Table B holds the same points as the rows below and some others, measured another way and shuffled. Each row below is followed by which row of B it is.
B:
1: [  95   42   19 -221 -252  -18  188 -192  165 -259  163  136 -378 -300
  243  278    4  -24  199  161 -186  -16  -78  -26  161  -68  -57  -17
    1  622  173 -142   69   -3 -113 -148  -15 -308  -42  173  225]
2: [ 113   -8 -143 -322  -25   51  147 -228  150  -71  173    3  -88 -149
  210   74  -19  -22  174  115  -59 -146 -104   62  133 -126   29  -65
 -116  273   33 -272   96    6 -283  -61  -64 -226   50  166  138]
3: [  80 -153 -239 -156  159   63 -189   36  122  172  104 -143  320  151
 -156 -191   22  -67 -143   46  177 -157  -97  189   42 -118  164  -19
  -68 -224 -132   68   39  -35 -320  -35  -81  -37    5   37  -83]
4: [-100  217  174  293 -137 -102 -135  200 -201 -242 -161 -204  -30  222
 -214  100  -63 -224 -113  128 -167    1   50 -136 -127   49 -339  196
   82   92  -44  261   51  131  257   98  -54  -84 -209    0    7]
5: [ 118 -126 -152 -158  -17   77  -54  -81  165   50  134  -14   55    4
  -18  -44    3   -1  -22   84   28  -98 -102  111   88  -86  109  -42
  -70  105   21    1   40  -19 -233 -105  -70 -195  -17  103   14]
6: [  24 -116 -237 -205  174  -18 -235  168   59   66  117 -165  245  103
 -210 -113  126 -287 -204  137  217 -123  -77  224  106 -152  117   48
   65 -179 -172  205   13  -33 -323  -47  -48   52  -51   10   15]
7: [  21  117  144  361 -215   64  -62  -48 -113 -108 -151 -134  -25  299
 -148  -14 -180   63  -12   59 -291  -33   31 -164 -153  126 -294   77
 -106  119  111   91   67  159  273   58 -143 -300 -186   96  -49]
8: [  10 -131 -276 -398  218  -87 -194  211  156   30  212 -117  200 -104
 -113  -16  194 -355 -194  153  332 -110 -120  284  181 -248  222   55
  145  -94 -234  184   10 -115 -466  -78   29  136   18  -19   58]
9: [  67  -97 -256 -378  185   -2  -53   12  189   72  194  -92  196  -90
   33  -49   74 -133  -42   66  213 -178 -132  197  119 -212  199  -12
  -30  -57 -169  -69   62  -94 -444  -22   -9   14   96   41    8]
10: [ 114 -145 -198  -43   95  129 -159  -53   98  190   57 -132  303  234
 -159 -230  -51   43  -98   19   63 -161  -80  123  -12  -51   97  -42
 -149 -206  -48   16   49    8 -219  -25 -132 -151  -14   81 -113]
11: [ 125   41   27  -29 -244   96  166 -296   77 -142   56   52 -237  -36
  173  107 -121  124  211  101 -286  -71  -41  -92   43   27 -134  -53
 -156  444  203 -207   93   89    9  -78 -120 -409  -60  208  127]
12: [  -2   76  -45 -259  172 -130   27  152  324   29  113  -84  264 -293
  195  100  -62  138    8 -170  268 -140 -173   41  -91 -265  244   55
  -19  -29 -285 -111  103 -219 -360  150  198  141  259  -98 -251]
13: [  19  -65 -155   23  112   38 -240  120  -50   82   -4 -226  285  306
 -270 -177    8 -194 -190  108   78 -128  -30  118  -15  -45  -33   68
  -25 -246 -122  185   29   59 -122   19 -117  -46 -109   31  -53]
14: [ -29   33  -23   30   -6  -63 -184  193  -63 -106   -5 -155   66  136
 -208   19   48 -278 -160  144   21  -39  -21   53   13  -51 -108  125
  104    6  -88  266   24   41  -31    0  -46  -31 -148   14   34]
15: [-153  327  202  154  -83 -199  -24  246 -172 -343 -124 -214  -89   28
  -60  236  -44 -286  -39  108 -114  -17   30 -157 -120  -40 -344  238
  125  172 -142  162   77   79  184  179   42   32 -126  -44   37]
16: [-115  294  188  237  -99 -132  -56  189 -200 -284 -160 -225  -41  158
 -109  146  -82 -229  -39  113 -169  -28   41 -158 -139   15 -374  207
   66  110  -88  146   76  123  232  171  -28  -53 -155   -8   13]
17: [  99    1    7  -78  117    6   70  -24  499  252   60  -23  446 -233
  273  -38 -265  631   70 -415  223 -168 -228  -64 -262 -198  371  -56
 -247 -130 -214 -268  138 -258 -302  203  190   -9  392  -96 -534]
18: [ -24  208   59 -186  199 -163  144  109  406   65   47 -110  370 -372
  372  121 -214  403  112 -366  253 -184 -211  -96 -261 -283  259   54
 -135  -86 -364 -312  167 -266 -317  320  276  175  421 -160 -447]
19: [  29  -38  -75  153   16   60 -238   86  -76   53  -55 -201  227  350
 -292 -169  -39 -115 -182   96  -17  -96  -10   50  -59   14  -88   67
  -47 -188  -46  215   27   87   -6   19 -137 -125 -148   49  -61]
20: [ -13   49  -65   39   88  -10 -137   99  -35    8  -39 -222  236  203
 -146  -85  -57 -103  -93   45   26 -129  -33   21  -79  -55  -81   84
  -54 -165 -141   68   66   38  -69  109  -66  -31  -41    8  -82]
21: [ 126 -178 -150  -56  -27   98 -139  -40  163  109   97  -25  137   97
 -116 -111  -11   48  -90   56   42  -83  -87  118   51  -49  126  -41
  -77   14   32   98   21  -16 -183 -109  -91 -200  -49   90  -54]
22: [ -89  282  131 -203  141 -256  149  209  327  -94   45  -99  217 -444
  355  254 -142  226   96 -275  233 -126 -175 -107 -220 -292  161  124
   -5   53 -362 -210  143 -257 -255  301  316  223  352 -175 -332]
23: [  13  138    4 -213  -64  -79  132  -45  102 -204  102  -23 -141 -223
  199  203  -11  -85  129   90  -56  -84  -81  -21   52 -130  -60   47
    1  332  -39 -144   93  -21 -153   14   32 -111   27   74   96]
24: [ 182 -112   79  342 -386  219  -40 -270   31  -18  -54   71 -170  278
 -126  -61 -174  254   41   92 -385   15   -1 -122  -41  198 -168  -67
 -186  338  357   84   34  164  255 -161 -229 -575 -234  228   16]
25: [  19   57  114  240  -99   -5 -109   88   82   -7  -84  -98  148  121
 -101    2 -147  165  -78  -84  -59  -41  -47  -95 -178    8  -49   70
  -62   12  -32  137   54   -1   93   86   -6 -131  -33  -20 -214]
26: [-135  175   11 -175   74 -246 -101  339  -37 -275   48 -163  -27 -142
  -66  226  131 -458 -122  176  136  -34  -33   60   57 -181 -100  209
  249  127 -237  236   34  -34 -137   58   95  180  -69  -71  107]
27: [  90   43   67   14 -261   48  109 -176   85 -173   43   61 -238  -59
  110  148  -88   77  136   97 -240  -21  -45  -91   30   23 -119   -3
  -73  447  176  -69   67   63   35  -77  -75 -351  -85  155   98]
28: [  59    9  139  307 -312   56  -88  -33  -34 -139  -73   -5 -157  189
 -161   62 -103   47  -35  111 -275   41   16 -123  -58  129 -214   53
  -25  302  201  216   28  121  246  -89 -127 -362 -227  111   20]
29: [  45 -143 -285 -243  220   19 -230  122   56  124  132 -182  305  143
 -204 -176  110 -271 -196  133  225 -155  -91  241  107 -153  137   26
   18 -252 -188  137   19  -27 -367  -47  -79   45  -22   27    0]
30: [ 128    2  235  409 -169   83    3  -58  438  236 -128   29  350    2
  117  -67 -424  887   39 -477  -34  -52 -168 -257 -431   21  212  -46
 -305  -22   16  -71  111 -159  117  180  112 -253  227  -72 -655]
31: [  16   53  118  316 -126   16 -151   94    4  -12 -125 -128  137  229
 -177  -39 -158  123 -105  -33 -107  -30  -22 -113 -188   60 -119   82
  -64  -16    4  191   53   50  176   77  -58 -176 -101    1 -194]
32: [-143  281  229  241 -143 -193  -93  286 -157 -334 -142 -177 -101   67
 -142  227  -37 -259  -99  116 -125   35   36 -152 -124    4 -327  242
  159  190  -92  291   50   76  243  125   29   -4 -180  -52   14]
33: [-132  345  287  227  -84 -212   13  248    1 -247 -149 -174   37  -70
   54  238 -159   36    0 -103  -62  -14  -35 -227 -268  -51 -213  215
   55  129 -180   84  103  -21  188  260  134   48   23 -114 -201]
34: [  74 -192 -261 -266  143    8 -212  111  159  108  176  -82  218   17
 -152 -103  121 -196 -185  117  238 -106 -109  253  140 -162  210    2
   43 -106 -130  170    9  -77 -383 -108  -36    0  -13   24    4]
35: [ 129 -148  -22  355 -171  196 -228  -76  -18  122  -84  -88  142  455
 -320 -225 -137  132 -152   62 -183  -40    1  -20  -88  148  -91  -12
 -152  -67  167  231   18  135  159  -88 -225 -364 -213  129 -109]
36: [ 145 -155 -211 -176   35  128  -53 -160  157  121  136  -44  141   73
  -15 -129  -31   47    8   60   21 -143  -96  122   80  -75  125  -72
 -147    7   16  -94   58    3 -273  -86 -117 -215    9  137   -3]
37: [-111  179  -14 -211   64 -229  -54  280  -36 -274   61 -165  -39 -155
  -23  224  118 -435  -83  174  105  -54  -37   57   73 -182 -112  186
  209  142 -221  160   49  -24 -157   58   81  142  -52  -43  129]
38: [ 137  -12   84   66 -352  112  126 -269   91 -165   45  114 -317  -33
  107  140 -111  149  166  120 -329    6  -33 -115   53   75 -140  -47
 -116  540  286  -80   60   96   95 -144 -124 -476 -131  211  129]
39: [  -4   55  -47 -153  125  -88  -37  140  222   27   67 -108  238 -141
   77   47  -48   61  -44 -101  197 -119 -132   38  -77 -189  148   56
  -15  -55 -223  -21   79 -134 -257  113  111   78  149  -69 -200]
40: [ -49  132  -25  -73  101 -101  -53  151   17  -83    2 -194  162   13
  -22   48  -29 -144  -47   24   72 -119  -54    7  -60 -135  -55  117
   10  -51 -199   23   78  -20 -127  130   23   54   20  -30  -67]
41: [  55 -142 -312 -420  264  -19 -128   83  190  116  216 -122  283  -65
  -38 -100  121 -211 -117   84  302 -177 -135  270  149 -245  259   -4
    5 -167 -231    7   40 -113 -513  -34   -3   83   90   16   -1]
42: [ -55  252  288  263 -109 -147   27  180  172 -111 -128  -93  124 -112
  111  181 -242  316   20 -241  -31  -16  -84 -246 -324  -58  -50  139
  -35  114 -139   30  109  -94  151  247  168  -22  119 -122 -356]
43: [-111  343  338  285 -136 -190   48  213   76 -219 -164 -121   35 -110
  104  252 -221  200   31 -179  -83   -4  -48 -283 -318  -39 -172  188
    8  177 -136   48  111  -53  223  268  165   -2   63 -118 -276]
44: [ -49  167  113  106 -110  -92  -44  114  -65 -214  -57 -123  -67   47
  -66  139  -40 -158  -29  110 -112  -21   -1  -83  -58  -19 -213  137
   55  174  -31  127   53   65   96   64  -13  -94 -118   22   34]
45: [ -19   52  -74 -147   51  -75  -85  126   13 -107   64 -138   51  -11
  -56   61   54 -249  -75  132   62  -83  -53   70   55 -114  -45   88
   72   53 -126   97   48    1 -164    7   -8   -6  -47   25   62]
46: [ 127   58  191  232 -488  116  151 -319   10 -249  -29  128 -439   43
   92  181 -167  178  206  138 -486   49    5 -214   15  157 -287  -31
 -124  655  391  -61   65  171  289 -141 -159 -586 -207  248  166]
47: [  98  -56  -90   18    0   97  -68  -87  115   99   22  -89  187  147
  -41 -119 -106  132  -10  -19  -30 -128  -76   22  -58  -36   33  -21
 -165  -47   -5  -47   72   17 -117   22  -91 -194    4   83 -117]
48: [-130  389  408  540 -260 -132   -7  175 -167 -304 -290 -192  -66  171
  -75  196 -254   78    5  -53 -302   28   54 -364 -342  117 -442  232
   -8  192  -16  158   98  123  494  260   26 -137 -136  -51 -178]
49: [ 116 -190 -143   46   -3  115 -221    6  122  167   49  -77  229  224
 -222 -188  -23   51 -166   35   53  -75  -67  106   -1  -13  109  -21
  -80 -110   10  182   15   -4 -132  -87 -113 -181  -81   64 -117]
50: [-143  299  264  330 -137 -178 -105  289 -169 -295 -193 -215  -32  133
 -152  186  -92 -180 -103   57 -142   25   37 -195 -199   22 -347  243
  119  122 -107  274   63   80  299  181   25   -8 -161  -69  -63]
51: [ 186 -148   -9  304 -236  244 -104 -248   39  114  -54  -16   50  363
 -169 -194 -186  269   -8   31 -269  -61  -16  -60  -74  154  -84  -75
 -246   85  252   47   41  139  134 -102 -227 -489 -165  186  -83]
52: [  58   66  -34 -295  222  -81  148   18  569  223  128  -26  456 -430
  420   43 -218  584  124 -441  341 -209 -268  -22 -230 -320  450  -37
 -203 -114 -338 -387  164 -341 -467  260  280  125  509 -142 -522]
53: [ 133    4  126  196 -390  126  102 -276   43 -161  -14  100 -306   69
   49  111 -152  183  145  116 -387   12   -8 -155   -2  128 -200  -32
 -135  517  324  -41   58  133  205 -128 -153 -523 -175  215  102]
54: [  87 -104 -200 -402   26   -9   25  -59  208  -44  235   23  -44 -210
  109   77  106 -149   28  142  104  -99 -119  168  209 -182  155  -31
   15  230  -31  -65   45  -73 -393 -135   -9 -105   35  106  142]
55: [ 164  -47   17   30 -346  141  121 -322   76 -148   77  124 -327   -1
   97  112  -87  106  170  168 -336  -16  -35  -77   98   79 -144  -75
 -125  541  319  -96   57  112   58 -189 -164 -512 -157  259  187]
56: [  61   31  -27 -166  153  -40   62   16  438  182   91  -45  385 -260
  260   -6 -185  453   67 -326  239 -176 -217  -18 -194 -231  327  -25
 -179 -109 -244 -247  126 -235 -337  185  182   50  355  -90 -418]
57: [ 123  -51   87  129  -35   41   -8  -14  467  242    4   36  366 -120
  148  -47 -281  680   14 -394  117  -96 -191 -111 -288  -94  318  -49
 -226  -53  -90  -94   98 -210 -120  126  142 -132  274  -77 -543]
58: [  66  122  181  166  -20   -7  108  -37  419  155  -63  -27  347 -166
  278   22 -368  732  118 -458   48 -120 -187 -222 -387  -99  209  -12
 -268  -27 -138 -253  154 -199  -49  266  184  -94  330  -96 -569]
59: [  92 -187 -230 -111   96   78 -223   32   83  143  101 -118  241  195
 -212 -189   48 -121 -175  110  120 -121  -77  197   76  -81  124  -13
  -40 -160  -66  154   11    1 -254  -89 -115 -103  -63   67  -22]
60: [ -81  185   85   74  -50 -120  -82  189 -107 -228  -58 -177  -27   73
 -110  135   -6 -261  -79  137  -66  -35    6  -52  -42  -45 -233  171
   97  115  -93  186   53   66   75   76  -12  -22 -131   -7   43]
61: [ 132    4   48  -12 -315   95  143 -283   92 -184   76  115 -340  -66
  142  156  -86   92  191  150 -314  -22  -35  -85   91   38 -139  -47
 -106  549  274 -124   67   96   41 -152 -126 -459 -124  219  181]
62: [-154  317  283  157 -109 -277  -26  352    7 -320 -108 -127  -64 -161
   12  322  -58 -122  -57  -16  -11   35  -31 -180 -178  -92 -197  242
  174  234 -178  220   74  -54  151  191  172   93  -25 -128 -113]
63: [  25 -114 -193 -120  108   -7 -253  169    8   34   84 -167  195  167
 -263 -105  113 -310 -222  177  151  -89  -49  195   94 -103   46   66
   70 -143 -123  260   -4   15 -229  -71  -77    0 -117   26   44]
64: [-171  259   57 -161  111 -281  -55  363  -45 -287   19 -209   23 -176
   -4  252   95 -410  -89  110  146  -57  -40   10  -14 -204 -125  233
  223   73 -307  158   64  -58 -132  153  139  239    0 -108   41]
65: [ 115 -161 -143  -90  -39   79 -110  -52  142   64  105  -17   77   64
  -91  -76   -2   -2  -73   89   27  -79  -87  116   78  -52  101  -34
  -61   59   37   81   21   -5 -188 -122  -89 -201  -53   95   -2]
66: [ 101   12   85  130 -276   80   41 -166   64 -112   -4   38 -178   49
   25   80 -122  127   85   73 -257  -11  -30 -109  -12   67 -134   -6
  -99  365  201   -6   56   83  115  -79 -108 -381 -118  152   38]
67: [ -58   48 -229 -419  268 -146  -96  206   26  -77  163 -212  177  -99
  -31   43  166 -448  -99  166  265 -164  -84  210  140 -266   57  107
  119 -107 -308   36   59  -57 -424   41   29  197   38  -20  106]
68: [ 104  -47 -129 -333  -82   17  108 -166  183 -113  202   64 -171 -213
  184  136   46  -78  134  155  -40  -89 -102   89  187 -129   55  -47
  -34  379   62 -147   61  -26 -279 -130  -40 -223    2  156  188]
69: [ -39  206   46 -344  219 -219  189  146  491   21  127  -53  311 -564
  469  216 -156  375  144 -374  334 -174 -255  -59 -211 -359  336   51
  -68   12 -402 -336  169 -342 -430  303  353  240  485 -187 -420]
70: [-168  294   12 -223  151 -270   -1  301  -82 -303   25 -245   22 -154
   43  235   88 -458  -34  137  123 -102  -37   17    2 -216 -173  228
  187   63 -320   47   88  -27 -167  183  112  237   13  -75   89]
71: [  49  -37  -44 -191  100  -71  -20  105  406  117  121  -10  285 -266
  146   41  -82  276  -27 -211  263 -104 -203   47  -92 -218  329   -3
  -51  -17 -203  -39   79 -235 -331   72  169   52  242  -91 -314]
72: [ 124  -33  -77 -247 -157   47  138 -224  157 -140  170   90 -238 -185
  181  143   -6  -11  158  151 -130  -74  -86   24  157  -69  -10  -49
  -64  445  139 -167   67   18 -185 -145  -66 -304  -26  181  189]

[ 134  -40  283    9 -123  345  -51 -218  263  258  -50 -210   39  280
 -186  218  194  -45  -72   51    4   87 -306 -252  139  148 -317 -283
 -278   83   56  133] : 27
[  22  -49  -97  114  138  108  -49  -44   84   40   29 -158   26   44
  -94 -103   62   32 -113   41  166  -97 -255  180   99  -31 -259  -26
   38   65 -139  -31] : 51
[ 271  -26    0 -182  -50  223 -128 -273  -56 -172  -77 -257  320   99
  -12   96   92 -126 -123 -151  138  -28 -364   11   12  -26 -114 -173
  -87  223  165   37] : 7
[ 477  126  -47 -390  -61  170   -5 -193 -150 -135 -117  101  401  146
  -74  198  -71 -208   77 -208    4  169  -68 -223   10 -137  262 -279
   79   42  237  150] : 33
[ 376   16  -22 -284  -74  141 -132 -265 -194 -280  -98 -169  433  126
    9  351   44 -107   -7 -170 -107  102 -233 -232  -74  -60   50 -173
 -216  198  329   90] : 15
[-222   -2   61  441  144  -51   31  106  264  412   67   21 -326  168
 -186  251   78  276   64  348 -275   96    4 -271  150  131 -373   66
 -311 -195 -229   86] : 2
[  42   -1 -352   59  237  -83  -74  -25 -156 -234   13 -120  140 -115
   44 -152  -57   39 -120  -36  199 -166 -234  352    4 -119 -105  164
  145   72 -133  -94] : 8
[ 313  328  -52 -334  -46  257  197  -87  155  289 -188  417   60  106
 -188 -389 -196 -372  -20 -188  579   65  -89  206  262  -21  301 -296
  667 -289 -287  238] : 52
[  -4   19 -438  129  299 -229  -77   58 -239 -294   36  -53  130 -140
   76  -44  -96  136  -36   24   32 -129 -105  267  -46 -162  -56  269
   82   21 -124 -101] : 19
[-245   87 -470  394  393 -362   36  242  -87    1   76  149 -203 -160
    8 -109 -164  268   22  221  -18 -104   58  272   54  -88 -120  406
  138 -219 -391  -68] : 10
[ 338  302  -43 -272    3  163  218    6  102  303 -128  497   53  157
 -232 -129 -207 -250  146  -95  240  194  126 -102  219  -91  357 -307
  494 -332 -158  263] : 69
[ 307   88 -151 -217    9  -24  -75 -161 -252 -258  -88    0  351   66
   40  333  -57  -51   56 -111 -158  115  -86 -209  -79  -85  152  -45
 -128   60  229   96] : 50
[  97  134 -169   27   63 -207  -43  -39 -196  -98  -65  108  119   65
   39  479  -76  132  136   69 -364  177   46 -348  -67   14   79  127
 -297 -115  100  122] : 32
[  91    5  155   59  -38  174  -26 -120  170  212  -33  -79   11  221
 -153  265  109   26    8   93 -113  118 -154 -285  103   95 -213 -176
 -249  -12   32  132] : 23
[  24   62 -269   59  126 -141 -101  -81 -191 -208  -41  -81  138  -50
  100  128  -43   76  -64    0  -11  -46 -178   83  -44   -4  -65  197
  -95   21  -44   -1] : 14
[ 111 -104  337   56 -118  391  -65 -214  319  292  -20 -271   17  306
 -225  200  237  -27  -92   82   -1   67 -333 -255  157  139 -407 -330
 -309  121   57  115] : 11
[ 127   12 -147  -28  112  114  -39  -83    2  -61  -18 -105  131   10
  -57 -157   -1  -55 -119  -58  265 -104 -263  241   84  -73 -128  -46
  165   69 -103   -7] : 47
[  63  176 -228  -15   79 -110  -16  -61 -121  -63 -100  106   70  -20
   53   62 -102  -15  -18  -19   83   13 -115   62   31   33   58  127
   55 -123 -124   88] : 31
[ 479  193   32 -425 -139  226   37 -227  -73  -17 -171  177  347  191
  -99  178  -78 -273   71 -221   79  200  -83 -259   65  -47  289 -335
  121  -46  184  227] : 43
[  25  -63  119  126   26  218  -54 -116  211  185   12 -202  -14  170
 -149   69  141   29  -99   92   47   -7 -278  -51  129   72 -344 -139
 -164   62  -60   50] : 24
[-250   16  180  446   50   -3   21   43  340  513   24   -6 -365  234
 -188  343  131  259   50  377 -298  142  -45 -378  167  246 -432   31
 -426 -220 -215  146] : 72
[ 334  341  -47 -368  -64  255  197 -104  133  275 -203  429   83  110
 -165 -364 -204 -387  -13 -205  579   82  -77  188  258  -14  335 -298
  668 -292 -266  239] : 30
[  67  162 -297   57  226 -146   95  128  -69   57   -5  287  -13  -13
  -78  -28 -185   57  101   70    0   55  112   33   81 -133  126   82
  237 -221 -204   75] : 39
[-151   51 -494  255  343 -312  -66   96 -210 -222   34  -31   -9 -199
  112 -136 -117  181  -90   85  105 -184 -135  403  -29  -88 -127  398
  121  -47 -280 -118] : 29
[ -32  101 -369  128  231 -249  -37   38 -201 -161   -5   52   51  -96
   66   53 -123  124   -4   56  -29  -48  -61  133  -25  -58   -9  266
   25  -89 -144  -15] : 20
[  71  -61  -85   66  136  142  -49  -52   79   19   28 -159   63   48
 -112 -119   53    1 -101   15  183  -93 -254  184  103  -69 -236  -68
   66   86 -107  -21] : 5
[ 102  -31  182   26  -63  266  -49 -172  201  199  -34 -162   39  214
 -155  161  147  -24  -67   54   12   61 -261 -173  121   94 -274 -212
 -200   52   18  104] : 66
[ 247  -68   65 -120  -29  272 -100 -220   29  -56  -37 -253  252  146
  -95   97  120  -88  -94  -84   80    3 -325  -53   51  -30 -181 -225
 -105  202  141   41] : 28
